Below is a small trained network, with its code and all its weights. Each question gives an input and a class and asks what happens when units are switched off, that is, made to give their printed mean instead of their output.

import numpy as np


def w(rows, s, z=0):
    codes = np.array(rows[::2]) - 128.0
    scale = np.full(codes.shape[1], s)
    scale[-1] = z or s
    return codes * scale


def norm(h):
    return h / np.sqrt((h * h).mean(-1, keepdims=True) + 1e-5)


def f(y):
    return y / 2 * (1 + np.tanh(0.7978845608 * (y + 0.044715 * y**3)))


def log_softmax(a):
    a = a - a.max(-1, keepdims=True)
    return a - np.log(np.exp(a).sum(-1, keepdims=True))


def net(x, mask):
    res = np.array(x, float).reshape(1, 4) / 4 @ E
    u = 0
    for l in range(4):
        y = f(norm(res) @ A[l][:, :-1].T + A[l][:, -1])
        res = res + np.where(mask[u : u + 3], y, B[l][:, -1]) @ B[l][:, :-1]
        u += 3
    return log_softmax(norm(res)[-1] @ U[:, :-1].T + U[:, -1])


A, B = {}, {}
E = w([
[147,137,178,116,233,241,173,220,127,177,121],'x0',
[93,186,110,126,132,86,26,232,143,168,83],'x1',
[38,110,185,220,102,155,123,126,187,131,110],'x2',
[129,254,160,103,138,143,167,93,125,102,156],'x3',
],0.0041)
A[0] = w([
[159,113,138,64,166,45,160,162,83,128,172,167],'L0N1',
[112,253,151,106,139,115,160,122,142,100,192,4],'L0N2',
[172,27,63,175,110,130,116,179,131,147,112,112],'L0N3',
],0.0049,0.00032)
B[0] = w([
[146,190,106,213,30,170,96,146,207,194,104,219],'L0N1',
[138,67,202,142,229,79,55,49,156,113,57,251],'L0N2',
[142,197,223,139,255,87,92,4,171,88,84,241],'L0N3',
],0.0067,0.0024)
A[1] = w([
[85,202,170,137,134,17,84,252,97,95,130,123],'L1N1',
[31,121,118,137,156,113,108,44,199,152,94,228],'L1N2',
[27,101,243,206,81,123,155,149,177,111,108,4],'L1N3',
],0.0036,0.0016)
B[1] = w([
[103,60,30,89,123,96,124,105,250,113,227,201],'L1N1',
[153,151,132,19,75,232,140,114,84,100,92,254],'L1N2',
[254,237,121,150,115,24,103,181,139,170,134,176],'L1N3',
],0.0076,0.0034)
A[2] = w([
[136,131,148,162,81,153,216,104,110,88,173,52],'L2N1',
[60,136,143,62,112,253,122,156,145,145,86,252],'L2N2',
[161,145,139,98,145,182,142,179,119,166,114,158],'L2N3',
],0.0055,0.0014)
B[2] = w([
[150,53,64,75,184,42,138,204,216,166,133,179],'L2N1',
[139,3,52,96,77,185,157,75,121,68,192,255],'L2N2',
[43,184,212,213,50,108,186,135,26,143,125,246],'L2N3',
],0.0053,0.0025)
A[3] = w([
[185,161,114,173,69,53,96,118,94,145,132,251],'L3N1',
[49,151,59,73,34,1,130,74,61,67,85,73],'L3N2',
[218,74,161,122,170,68,241,120,108,61,128,130],'L3N3',
],0.0043,0.0014)
B[3] = w([
[229,218,160,91,169,225,157,95,2,235,128,210],'L3N1',
[35,60,187,226,188,174,218,227,120,121,152,250],'L3N2',
[91,157,26,136,115,40,11,203,179,144,142,231],'L3N3',
],0.0066,0.0027)
U = w([
[138,102,216,121,254,105,86,27,163,79,63,205],'0',
[107,77,27,88,113,56,127,174,245,137,200,222],'1',
[39,63,155,170,137,205,239,173,26,117,179,131],'2',
[249,203,147,149,65,132,140,130,102,225,108,84],'3',
[155,75,114,62,16,166,149,123,102,72,121,8],'4',
],0.0085,0.0011)

Each question gives the input, the list of numbers given to net, and the class t.
The units are the neurons (one row each of A and B). Each row of codes is followed by its name. A weight is (code - 128) times the scale printed after its matrix; where a second scale follows, it is the last column's (A, B and U).
mask holds one flag per neuron, layer by layer. A switched-off neuron (its flag False) gives its mean, the last column of its row in B, instead of its output. The means were averaged over made-up inputs and are rounded, as every weight is.
A unit's drop is (log p(t) with every unit on - log p(t) with that unit switched off) / (log p(t) with every unit on - log p(t) with every unit switched off).
The circuit of an input: a set's keep is (log p(t) with only the set's units on - log p(t) with every unit switched off) / (log p(t) with every unit on - log p(t) with every unit switched off). Starting from all 12 units, units are removed one at a time, each time the one whose removal leaves the highest keep (on an exact tie, the one counted first), for as long as the keep stays at least 0.8.
circuit, biggest first: the units of the circuit, biggest drop first
unit that matters most: the unit with the biggest drop
k most important neurons: the k neurons with the biggest drops, biggest first
top k neurons in layer l: the k neurons of layer l with the biggest drops, biggest first
input [-4,3,-6,1], class 3: 3 most important neurons	[L0N1 L3N1 L2N3]
input [7,6,-4,-4], class 2: circuit, biggest first	[L2N3]
input [-7,1,-1,-8], class 0: 2 most important neurons	[L0N3 L2N3]
input [-8,2,8,2], class 2: 2 most important neurons	[L3N2 L0N1]
input [7,3,-3,-7], class 0: 3 most important neurons	[L0N3 L3N2 L1N2]
input [8,-8,1,3], class 1: 3 most important neurons	[L2N1 L3N3 L1N2]
input [-7,5,-2,-5], class 2: 2 most important neurons	[L3N2 L0N2]
input [4,7,-5,8], class 0: 3 most important neurons	[L0N2 L3N3 L1N3]
input [-8,-1,7,-6], class 2: 4 most important neurons	[L3N2 L0N1 L0N2 L1N2]
input [-5,3,3,-5], class 0: 2 most important neurons	[L0N3 L2N3]
input [-8,-6,3,-2], class 2: 4 most important neurons	[L3N2 L1N1 L2N2 L3N1]
input [-5,-8,1,0], class 1: circuit, biggest first	[L2N1 L3N3]
input [7,7,-7,-8], class 0: 3 most important neurons	[L0N3 L1N2 L3N3]
input [-4,6,1,8], class 0: unit that matters most	L0N2
input [5,-8,-7,6], class 1: top 2 neurons in layer 1	[L1N3 L1N2]
input [-6,-7,8,-5], class 3: circuit, biggest first	[L1N3 L3N1]
input [-6,-8,2,6], class 1: top 2 neurons in layer 2	[L2N1 L2N3]
input [7,-7,-4,6], class 1: top 2 neurons in layer 3	[L3N3 L3N1]
input [3,-2,-6,-5], class 3: top 2 neurons in layer 1	[L1N1 L1N2]
input [-3,8,3,6], class 1: circuit, biggest first	[L1N1]
input [2,-4,0,3], class 1: top 2 neurons in layer 0	[L0N3 L0N1]
